Below is a small trained network, with its code and all its weights. Each question gives an input and a target symbol and asks what happens when units are switched off, that is, made to give their printed mean instead of their output.

import numpy as np


def w(rows, s, z=0):
    codes = np.array(rows[::2]) - 128.0
    scale = np.full(codes.shape[1], s)
    scale[-1] = z or s
    return codes * scale


def f(y):
    return np.maximum(y, 0)


def softmax(a):
    e = np.exp(a - a.max(-1, keepdims=True))
    return e / e.sum(-1, keepdims=True)


def log_softmax(a):
    a = a - a.max(-1, keepdims=True)
    return a - np.log(np.exp(a).sum(-1, keepdims=True))


def net(x, mask):
    ids = ['αβγδεζηθλμξπστψω'.index(c) for c in x.split()]
    T = len(ids)
    res = E[ids] + P[:T]
    q, k, v = (res @ M[0].T for M in (Q, K, V))
    z = softmax(np.where(np.tri(T) > 0, q @ k.T / 3**0.5, -1e9)) @ v
    res = res + np.where(mask[0], z, O[0][:, -1]) @ O[0][:, :-1]
    y = f(res @ A[0][:, :-1].T + A[0][:, -1])
    res = res + np.where(mask[1:25], y, B[0][:, -1]) @ B[0][:, :-1]
    return log_softmax(res[-1] @ U[:, :-1].T + U[:, -1])


Q, K, V, O, A, B = {}, {}, {}, {}, {}, {}
E = w([
[14,102,42,162,107,84,151,158,96,182,89,110],'α',
[44,212,75,187,122,144,212,68,167,161,107,89],'β',
[56,153,68,177,123,126,150,112,88,120,92,77],'γ',
[128,160,137,62,187,105,140,35,102,132,44,186],'δ',
[91,104,135,54,191,32,135,60,112,138,77,191],'ε',
[101,133,103,175,103,148,95,145,50,146,78,89],'ζ',
[117,105,187,44,49,115,130,216,31,198,42,128],'η',
[23,47,106,70,158,199,69,192,119,65,189,145],'θ',
[195,41,152,153,80,164,190,192,144,82,161,192],'λ',
[161,208,169,41,211,141,124,82,114,147,67,142],'μ',
[130,111,151,189,116,92,53,215,86,142,151,69],'ξ',
[146,143,147,178,99,165,165,50,198,146,216,92],'π',
[82,103,178,34,216,10,121,114,110,168,112,145],'σ',
[202,112,200,177,95,172,31,112,135,203,155,128],'τ',
[56,211,94,148,177,106,221,186,178,56,175,196],'ψ',
[129,182,182,36,198,56,113,74,93,159,73,123],'ω',
],0.011)
P = w([
[90,162,106,73,1,86,87,143,221,170,148,151],'0',
[136,146,76,95,124,106,151,125,50,193,169,139],'1',
[137,134,86,114,141,117,143,128,56,165,164,137],'2',
[125,129,111,129,146,126,143,131,70,154,142,129],'3',
[131,141,120,130,159,131,139,137,77,133,128,127],'4',
[134,140,128,136,163,143,140,134,86,129,116,113],'5',
[127,145,141,137,159,141,139,142,91,117,108,106],'6',
[122,135,154,142,168,137,135,153,98,104,102,105],'7',
[111,130,154,150,176,155,146,129,89,102,94,108],'8',
[111,127,171,146,163,148,149,146,109,83,85,99],'9',
[110,124,177,152,177,142,150,148,96,73,82,92],'10',
],0.0067)
Q[0] = w([
[64,111,38,221,33,216,130,254,88,53,159,121],'H0',
[101,128,175,204,166,150,152,90,164,113,172,101],'H0',
[97,223,89,85,209,94,156,100,97,179,122,158],'H0',
],0.0098)
K[0] = w([
[114,65,117,196,250,153,190,137,2,52,108,81],'H0',
[162,176,62,135,96,152,156,87,132,135,209,120],'H0',
[56,191,89,95,107,75,132,146,189,91,71,130],'H0',
],0.0099)
V[0] = w([
[120,153,70,205,126,199,200,106,196,70,182,160],'H0',
[205,214,151,146,109,224,142,2,128,145,57,114],'H0',
[57,106,56,86,157,38,169,30,125,104,39,184],'H0',
],0.0064)
O[0] = w([
[151,94,135,132,172,118,29,154,98,254,16,219,131],'H0',
[147,78,42,72,197,101,78,116,124,21,34,48,2],'H0',
[222,105,174,136,24,123,40,104,59,33,186,155,152],'H0',
],0.0065,0.0049)
A[0] = w([
[96,207,133,103,155,148,149,81,111,128,123,126,75],'N0',
[177,68,150,162,108,136,122,173,94,152,64,162,71],'N1',
[97,132,119,124,135,96,170,136,113,111,113,91,130],'N2',
[97,135,82,122,172,117,120,108,100,139,76,92,225],'N3',
[186,68,91,99,139,117,119,92,155,70,140,34,107],'N4',
[134,110,132,88,130,109,94,94,97,116,127,144,134],'N5',
[165,116,118,57,99,118,127,133,112,154,155,153,145],'N6',
[134,114,57,56,176,108,92,138,121,83,65,107,13],'N7',
[185,158,160,140,137,120,114,120,108,132,142,185,97],'N8',
[91,154,111,167,97,106,146,97,159,116,147,103,173],'N9',
[136,159,94,177,101,101,93,177,96,72,149,122,179],'N10',
[102,171,53,114,146,120,139,193,157,69,122,127,153],'N11',
[172,105,160,134,104,138,48,152,134,176,100,122,40],'N12',
[118,133,92,111,155,138,197,94,169,130,148,68,19],'N13',
[194,76,124,81,137,124,49,118,95,119,64,153,103],'N14',
[173,106,139,203,95,128,132,92,104,141,157,112,143],'N15',
[134,165,144,128,186,86,182,143,158,148,139,128,118],'N16',
[132,154,147,56,191,87,115,100,117,98,91,104,123],'N17',
[55,166,62,109,159,130,183,164,136,165,75,117,27],'N18',
[130,107,107,126,212,130,108,129,144,167,53,129,24],'N19',
[254,54,141,136,109,139,39,121,115,107,150,118,78],'N20',
[164,126,92,165,99,164,141,93,203,115,177,112,2],'N21',
[121,107,121,170,90,171,180,186,164,150,169,122,32],'N22',
[146,158,126,121,119,106,138,89,156,64,187,110,11],'N23',
],0.011,0.0049)
B[0] = w([
[123,97,93,134,117,105,131,140,138,141,151,138,194],'N0',
[194,122,75,116,114,63,135,119,147,134,155,112,173],'N1',
[172,148,100,133,108,136,120,122,110,140,128,107,186],'N2',
[127,114,155,140,164,143,142,155,194,133,147,88,245],'N3',
[145,205,112,105,126,145,78,83,96,165,95,137,156],'N4',
[151,123,136,116,108,157,121,148,138,116,105,107,185],'N5',
[118,133,153,133,164,142,132,133,125,77,90,105,231],'N6',
[124,245,107,120,88,61,142,153,163,117,172,134,159],'N7',
[107,119,174,105,134,73,128,131,115,90,113,135,229],'N8',
[176,122,130,150,143,152,134,149,101,156,137,124,217],'N9',
[117,123,143,151,144,151,131,72,169,170,107,148,239],'N10',
[93,124,152,92,117,87,137,117,92,162,151,147,182],'N11',
[155,106,77,134,68,97,118,104,120,166,174,136,151],'N12',
[64,102,130,156,110,87,97,172,65,120,131,83,162],'N13',
[117,128,136,172,137,160,72,208,127,161,168,133,180],'N14',
[138,119,138,127,91,130,124,127,186,133,150,84,212],'N15',
[134,139,76,155,134,128,145,111,139,130,95,160,232],'N16',
[118,66,84,93,116,157,141,132,140,116,129,149,206],'N17',
[142,98,169,130,77,138,66,59,131,142,149,113,186],'N18',
[123,138,167,152,166,86,135,96,64,77,84,92,184],'N19',
[57,112,88,186,59,116,156,131,153,114,79,181,166],'N20',
[148,118,126,129,23,131,130,139,113,170,166,175,135],'N21',
[139,105,116,99,155,130,100,103,128,83,81,121,252],'N22',
[157,116,99,175,197,133,104,95,102,102,163,161,163],'N23',
],0.012,0.004)
U = w([
[149,120,109,191,57,160,114,116,178,241,185,102,246],'α',
[152,185,154,183,236,136,122,153,158,103,77,58,182],'β',
[124,82,158,132,209,144,124,74,97,136,2,95,41],'γ',
[121,133,112,157,109,103,142,212,131,103,137,125,51],'δ',
[94,119,122,97,103,73,128,106,126,118,142,92,62],'ε',
[177,155,188,124,148,111,135,111,138,94,224,129,37],'ζ',
[160,166,210,48,50,112,167,142,60,90,74,73,212],'η',
[72,39,161,56,162,203,76,178,131,111,178,150,197],'θ',
[188,57,68,69,132,117,213,146,206,86,109,156,158],'λ',
[131,120,64,160,136,124,175,157,69,107,173,133,68],'μ',
[112,157,78,140,99,141,99,140,103,122,65,141,98],'ξ',
[151,191,107,63,123,112,120,126,154,128,165,127,128],'π',
[174,121,109,86,157,142,90,59,85,131,105,134,83],'σ',
[180,107,171,104,118,93,67,139,56,168,141,142,41],'τ',
[98,216,157,135,151,77,189,134,139,154,102,203,165],'ψ',
[124,88,156,163,90,117,110,85,115,69,89,137,3],'ω',
],0.0076,0.0039)

Each question gives the input, a string of symbols that net reads in full, and the target symbol t.
The units are the heads (3 rows each of Q, K, V and O) and the neurons (one row each of A and B). Each row of codes is followed by its name. A weight is (code - 128) times the scale printed after its matrix; where a second scale follows, it is the last column's (O, A, B and U).
mask holds one flag per unit, heads first, then neurons. A switched-off unit (its flag False) gives its mean, the last column of its rows in O or B, instead of its output. The means were averaged over made-up inputs and are rounded, as every weight is.
A unit's drop is (log p(t) with every unit on - log p(t) with that unit switched off) / (log p(t) with every unit on - log p(t) with every unit switched off).
The circuit of an input: a set's keep is (log p(t) with only the set's units on - log p(t) with every unit switched off) / (log p(t) with every unit on - log p(t) with every unit switched off). Starting from the 12 units with the biggest drops (on a tie, the unit counted first), units are removed one at a time, each time the one whose removal leaves the highest keep (on an exact tie, the one counted first), for as long as the keep stays at least 0.8.
circuit, biggest first: the units of the circuit, biggest drop first
unit that matters most: the unit with the biggest drop
k most important neurons: the k neurons with the biggest drops, biggest first
drop when u is switched off: that unit's drop, to one decimal
input λ ε θ γ σ, target γ: most important neuron : (N19)
input ε τ δ ε ε α ψ θ μ, target ω: circuit, biggest first : (H0; N20)
input θ θ τ γ π σ β ψ τ σ, target ψ: circuit, biggest first : (H0; N16)
input σ θ θ γ λ ζ δ, target ζ: circuit, biggest first : (H0; N23)
input σ η ε γ τ η λ ψ η γ ξ, target α: circuit, biggest first : (N10; N12)
input ω τ θ ψ μ ζ μ η ψ π μ, target σ: circuit, biggest first : (H0; N4; N23)
input π γ ψ π ξ π γ ε σ, target β: 4 most important neurons : (N19; N7; N3; N14)
input ε λ τ ε π ω ψ π, target β: circuit, biggest first : (H0; N3)
input τ α β ξ ε, target ε: circuit, biggest first : (H0; N7; N18; N13)
input ω ε σ θ ψ α ε, target σ: 2 most important neurons : (N4; N23)
input ψ α η δ μ σ, target τ: circuit, biggest first : (H0; N12; N8)
input λ η τ ε μ ζ ω, target γ: circuit, biggest first : (H0; N19)
input δ θ ω μ, target ξ: circuit, biggest first : (H0; N20; N4)
input δ η ε λ γ, target α: unit that matters most : N10
input β η π μ, target δ: 2 most important neurons : (N14; N7)
input γ ω σ τ θ ε θ ψ θ δ, target θ: 2 most important neurons : (N14; N17)
input ψ θ ω ε μ τ θ τ π θ μ, target τ: 2 most important neurons : (N14; N12)
input β η β ε, target δ: 3 most important neurons : (N14; N7; N20)
input τ μ θ δ μ, target ε: 2 most important neurons : (N7; N18)
input ψ ε β ζ, target α: most important neuron : (N10)
input η π ε δ π, target β: 2 most important neurons : (N3; N19)
input ε θ η ζ θ θ ψ ω, target ω: 2 most important neurons : (N20; N23)
input θ ζ ψ τ ω γ ε, target ψ: drop when H0 is switched off : 1.4
input λ λ ω ψ γ τ δ ξ θ τ β, target α: drop when N18 is switched off : 0.2
input α ψ α θ γ ψ ε, target η: drop when H0 is switched off : 1.2
input ψ σ π τ ε ψ ε, target τ: drop when N14 is switched off : 0.3
input θ ω θ θ η ψ θ θ ψ ξ, target α: unit that matters most : N15
